How the nodes are linked:
Gis: ε>Tol, α>Bak, ρ>Rus
Kud: ε>Big, α>Fos, ρ>Fos
Gog: ε>Ret, α>Gur, ρ>Gor
Reb: ε>Kud, α>Dop, ρ>Dop
Fos: ε>Neb, α>Sez, ρ>Raz
Raz: ε>Dop, α>Gor, ρ>Fos
Far: ε>Suf, α>Kig, ρ>Kig
Lib: ε>Sif, α>Muk, ρ>Gos
Piz: ε>Gup, α>Raz, ρ>Zur
Ret: ε>Nif, α>Gog, ρ>Gog
Zus: ε>Dop, α>Suf, ρ>Suf
Zod: ε>Gim, α>Pid, ρ>Pid
Dop: ε>Fos, α>Dez, ρ>Dez
Suf: ε>Dez, α>Piz, ρ>Piz
Pag: ε>Kig, α>Rus, ρ>Nel
Bop: ε>Rus, α>Gis, ρ>Gis
Pid: ε>Fim, α>Fur, ρ>Lib
Tiv: ε>Gur, α>Tos, ρ>Tos
Neb: ε>Zus, α>Vil, ρ>Vil
Nor: ε>Nor, α>Lib, ρ>Lib
Gur: ε>Dul, α>Gom, ρ>Gom
Pel: ε>Gor, α>Bop, ρ>Bop
Muk: ε>Ret, α>Lat, ρ>Lat
Tek: ε>Kig, α>Sut, ρ>Sut
Nel: ε>Muk, α>Zur, ρ>Sut
Seg: ε>Pid, α>Tek, ρ>Tek
Muz: ε>Lib, α>Bez, ρ>Lel
Zur: ε>Tuf, α>Ret, ρ>Nif
Bak: ε>Muk, α>Pag, ρ>Dis
Dek: ε>Neb, α>Zod, ρ>Zod
Bez: ε>Zod, α>Big, ρ>Big
Tuf: ε>Bop, α>Nif, ρ>Buf
Sut: ε>Vin, α>Zus, ρ>Kal
Kal: ε>Pel, α>Piz, ρ>Tuf
Vil: ε>Zus, α>Far, ρ>Far
Gim: ε>Dop, α>Fim, ρ>Bez
Buf: ε>Vil, α>Tuf, ρ>Pag
Lel: ε>Sez, α>Lat, ρ>Reb
Gup: ε>Seg, α>Buf, ρ>Buf
Tol: ε>Zur, α>Gur, ρ>Muk
Dul: ε>Dis, α>Nor, ρ>Muk
Ril: ε>Bak, α>Gur, ρ>Dul
Fim: ε>Nar, α>Dez, ρ>Reb
Gor: ε>Pag, α>Rus, ρ>Rus
Nif: ε>Gis, α>Nif, ρ>Muk
Fur: ε>Gup, α>Zus, ρ>Zus
Kig: ε>Piz, α>Vin, ρ>Vin
Sez: ε>Vil, α>Seg, ρ>Seg
Gos: ε>Dek, α>Sif, ρ>Bez
Vin: ε>Raz, α>Pel, ρ>Pel
Gom: ε>Pid, α>Pid, ρ>Muz
Dis: ε>Lat, α>Tiv, ρ>Dut
Lat: ε>Gog, α>Tiv, ρ>Muz
Nar: ε>Bez, α>Sif, ρ>Kud
Raf: ε>Muz, α>Gim, ρ>Gim
Dez: ε>Sez, α>Gup, ρ>Gup
Sif: ε>Tos, α>Dek, ρ>Dek
Tos: ε>Gos, α>Raf, ρ>Tiv
Big: ε>Pid, α>Neb, ρ>Neb
Dut: ε>Tiv, α>Sif, ρ>Gim
Rus: ε>Gur, α>Tol, ρ>Tol

The rows follow the links: the fewer symbols apart two nodes are, the more alike their rows tend to be.

Each row is also shifted at random along 4 hidden directions that mean nothing.

Each row, then its node:
 -5  -16   -9   26   10    7   -8  -16  -13   10   13    1  -14   -5   -6    4    2    4    2   -8    3   17  -22   -8   17   11   27   14   11  -13   -7   -8    0   13  -20   -4   11    2    7    0   -5   22   -2    8    5   15  -19   11   15 | Suf
 -7   -5   17  -17  -10   -9   12    5    1   -3    1    3    4   10   -8   -3    9    3  -23    4    3   -6   -2  -10   10  -25   -6   -6   -6    2    8   -3  -11  -14    7   -4   -9    2    3    6   14   -3  -22  -12  -10  -17   11    6   -1 | Muk
 17    5    8  -10  -20  -13   -3    4   14    4    2    3   -6   11   -8    6  -10   19    6  -13   10   -5   -6  -22    0  -10   -1   -8  -14    1    6   -8  -25   -3   13   14  -17  -26   16   13    8   -6  -20   -8  -41    8   17   19  -18 | Gom
-62    0    4    3   -2   15  -10   -1    1   14   20   31    0   -2  -13  -31   -4   14  -11  -10    7    3   10   -1   -9   -2   -5  -21  -24  -17    5  -23   -1   -6   -7    2   15    2   -7    1   15    6   -9   -4   -6    8  -20   -5    8 | Lel
-13  -10   13   -6   -1    1   16   -3  -20   -6    3  -14    7    8   -6   14   16   -5  -24    7   -9    0   -1   -8   20   -8    9   13   12    6    8   -6    9    6    1  -12  -11    9    4   -1   -6   -7  -19   -9    5  -10    2   25    6 | Nel
-15  -11   -8   13   15    1   -9   -4    0  -11  -13   16   -9  -10   14   10  -10    9    8    9    5   19   -2    9  -20   18   11   -6  -11    8   19    3   -8   15  -21   -4    5    1  -22   -3  -18    4   10    1  -13   21  -26    8   -3 | Fos
 -9   15  -12    5   -3   -5  -12  -10    6   14   -8    3  -24    0   -1   10  -23   11   27  -14    2   -3   -5  -10  -16   24  -10   -9  -11   -3   -5   -7   -9   10   12    9   -2  -27   13    7  -17  -11    4   11  -23   17    8    7  -19 | Gim
 36   -8    7  -10    6  -31   16  -16   -8    7  -13  -30  -45   -5   14   33    0   -1   -4   27    0   11  -32  -10   24   -2    5    6   26  -14  -21   20  -11   16    6  -20    4    4   13    4  -19    3  -12   11    5  -21   13   -6    1 | Bop
-42   19   -2   -7   -8  -11   -4   22   19  -12    1   -6   23    5   12  -17   -5  -10    7   -3    4  -20    6    9   -6  -10  -21  -13  -11   17   -4   12    5  -28   11   11   -5    2  -13   -4   23   -2    9   -6   12   -9   23  -33   -7 | Tiv
-17    7    5   -9  -12  -20    0    0   17    9   10   -5  -13   18    1   -8   -1   11   -5   -7   14   -7  -28  -18   18  -17   -3   -8   -4  -10  -21    7  -19  -14   16    3   -2  -12   13   10   18    7  -23   -2  -12  -14   20  -16   -9 | Dis
 -7    8   -2    1   -5   -6  -14   23   33  -10   11   -4   25    9    8  -24    3   -7    2  -12   10  -15   -4    4    1  -17   -6   -8  -11   10   -2   12   -4  -28    3   16   -4    2  -13    0   36   19    4   -7    6  -10   12  -36   -7 | Lib
-34   -4   -2    9   19    1    5    5   -7   -7   -1  -19   13  -10   21   -5   12  -25   -5   18   -8   -3   -6   26    8    6    5   11   24    6  -14   21   25   -3  -15  -10   17   33  -15  -14    4   13   27    9   50  -14   -5  -27   22 | Vin
 23   -2    9  -14  -12   -4    5   18   13  -10    6    2   19   13   -7  -11   13    2  -15   -4    6  -12    5   -7    2  -25   -4   -6  -10    6    7    2  -12  -18    6   11  -13    4    1    5   23    1  -15  -17  -14  -12   13   -4   -7 | Dul
-16  -16   -7   24   10    9  -11    1   -5  -21   -4   16   20   -7   12    1    2   -7    4   -8    5   14   -8    4  -10   12   26    8   -4   28   32    4    3   -2  -21    8  -11    3  -24   -6   -3   19   16  -14   -8   32  -20   15   -5 | Fur
-16   24  -13   -1   -4   -2  -10    5   10    3   -3   -7    4    6   -2   -3  -16   -5   25  -15   -3  -17   11   -4  -13   11  -19   -1   -4    7   -9   -1   10   -2   15   15   -8  -22    9    4    1  -13   10    5   -8    2   13   -2  -15 | Gos
  6    8   14  -23  -14    1   19    5   -3   11   12   -5   11   13  -21   -5   13    2  -22    0   -3  -16   19   -6    8  -21  -17   -3   -1   -9   -2  -24    4  -12   17    0   -4    5   19    6   10  -20  -20  -11    1  -26   16   13   11 | Bak
 14  -20    2    5   10   15    9    0  -13   -5    4    2   10   -7   -1    4   15  -10  -15    8   -6   14    3    8    7   -1   14   16   10    5   11   -2    7    4  -14   -8    6   20   -7   -8   -3    7    6   -5   20    3  -11   10   16 | Buf
 33  -16   18  -17   -6  -30   16   -4   11    4    6   -3  -27    8    9    0    5   18  -27   23   12    8  -25   -5   21  -29    4   -8   -2  -18   -9   13  -29   -6    0  -15    9   14    3    3   15   18  -27    0   -4  -22    3  -21    5 | Gog
 11  -18   -6   15    5   20   -4  -16   -4   23   22   17  -10   -2  -12  -11    6    4  -14   -7    3   16  -18    3   18   -4   21    6    9  -30  -13  -15   -5    7  -18   -4   29    9    7    2    7   24   -2   10   17    8  -28   -3   19 | Gup
 -6   18  -13    5    5   -7  -16    5   13   -3  -10   -2   -7   -5    8   -1  -16    0   28  -10    3   -9    4    4  -18   16  -14  -11   -6    3   -6    9    3   -2    2   11   -5  -18   -6    2   -3    0   17    6   -2   10    5  -12  -13 | Zod
 43    6  -13    8   -4   -5  -17   14   31  -11   -6   10   18   -8   12  -14  -11    3   20   -6   13    2    7   13  -20    7   -3   -9  -14   10    9   11  -14  -19   -6   22   -5  -11  -17   -3   16   17   18    1  -11   14    1  -18  -13 | Pid
-21  -13   18  -13    4   -9   17    3  -10   -7   -3   -6    6    2   13    4   13   -4  -29   26   -1    7   -7    6   13  -19    7    1    6    4    5    9    2   -4   -3  -20    3   23   -8   -4    7    3  -12   -9   12  -23    1   -9   11 | Zur

Where do the symbols, taken in turn from left to right, take each start?
Answer with the node's name.
 -6    3   14  -12   -9  -13    2   12   17    9   12    8    2    6   -1  -20    3   12  -17    2   17   -5   -7   -2    5  -30   -4  -14  -12   -9   -9    1  -18  -17    1   -1    4    3    5    3   25   12  -18   -7   -1  -18    7  -22   -2
ε ρ ρ ε: Gur
 18   -7   -3    4   10   13    2   -4  -10   -6  -10    9    4  -16    7   -1    2   -2   -4   16   -8    9   22   23  -17   11    0   -1    2    0   11   -2   17   10  -20  -11   13   18  -18  -10  -15   -3   18    1   18    3  -26   -2   11
ε ρ α: Gup
-10   -3    0    3   13   -9    9  -13  -19    1   -7  -26  -20   -4    7   21    5  -15    0   10  -11    3  -13   -4   15   10    2   12   24    1  -17   10    9   15    5  -13   -2    7    6   -5  -17   -8    0    9   16  -11    6    4    3
ε ε α ε α: Gom
 24    2   -4    2   -4    5   -5  -18    9   24    3   18  -31  -12   -8   -6  -19   17   12    3   10   13    1    0  -11   11   -6  -11   -8  -35  -13  -14  -12   16   -7   -3   25  -10    9    1  -12    2    3   21   -7    8  -16   -1    3
ε ε ρ ε ε: Tos
-15   21  -14    5    2  -10  -12   -4    4   -3  -11   -9  -11    6    5   14  -16   -1   28  -16   -3   -7   -5  -10  -11   25  -11   -4    1   11    0   11    1    4   14   14  -13  -26    6    1  -14  -10   12    9  -22   17   16    5  -23
ε ε ρ ε ε: Sez
-90    1    2   11    1   -5  -11    2   -3  -10   11    1    3   22   -2    1    3    2    1  -27    8   -9  -33  -24   20   -1   16    1   -7   15    2    2   -3  -12    9    4  -20  -12    1    5   16   15  -19  -15  -19    7   15   12  -14
ρ ρ ρ ε α: Pid
 49  -17   13   -9    3  -18   16   -1   -3   -5   -8  -23  -12   -5   14   13   15   -9  -21   25    0   10  -16    4   22  -15   11   14   19   -2   -8   19   -9    1   -2  -15    1   18    0   -2   -4    6   -7    0   14  -21   10   -9    7
α ε ε ρ ε: Ret
 -1  -21   19   -9    3  -31   19   -2   -5   -8   -6  -11  -22    4   17   17    3    6  -25   26    8   11  -27  -11   16  -18    7   -2    3    0   -1   17  -18    4   -5  -22   -3   17   -3   -4   -3   11  -23   -7   -3  -18    9  -12    6
ρ ε α ε: Ret
-33  -11   -9   23   10   23   -9    6    3   -4   13   13   28   -6   -1  -23   13  -12   -5   -8    2    4    1   11    2    4   20   11    2   10   12   -3   12  -10  -22    4   12   21  -25   -8   18   27   18   -2   25   12  -19   -8   17
α ε ρ: Vin
 47   -7   -6    6   -3   14   -6   -9    3   16    2   22  -17   -8   -7   -3  -10   14    5   -2    5   14   15    4  -11    6    1  -12  -14  -18    3  -18  -12   17  -10   -1   16   -7    3    0  -10    2    1    7   -8   18  -30   11    3
α ε ρ ε: Pid
 25    8  -13    9    3   -5  -16   -5   14   13   -9    6  -22  -13    7   -1  -22    7   23   -4    8    8   -3    4  -13   18   -4  -10   -2  -15   -9    7  -15   10   -6    6    9  -18    1    3  -11    9   14   17  -11   17   -8  -11  -12
α ε ε: Dop
-31  -10   -7   11   11   -5  -11   -5    9   -1    0   20  -15   -6   13   -7  -18   13    2    4   11   14  -10    6  -15   10    8  -14  -18   -5    9    5  -12    2  -19   -9   15    6  -18   -1    1   20    7    3   -6   15  -21   -9    0
ε ρ ρ α ρ: Rus
-17   18   -6   -2    1  -16   -7    5   10   -8  -10  -13    1    4   10   11  -12   -2   20  -14   -1  -16   -9   -9   -5    9   -9   -5   -7   20   -5   16   -2   -4   14   15  -20  -23    1    5    0   -7    5   -2  -18    5   23   -4  -24
α α ε: Dop
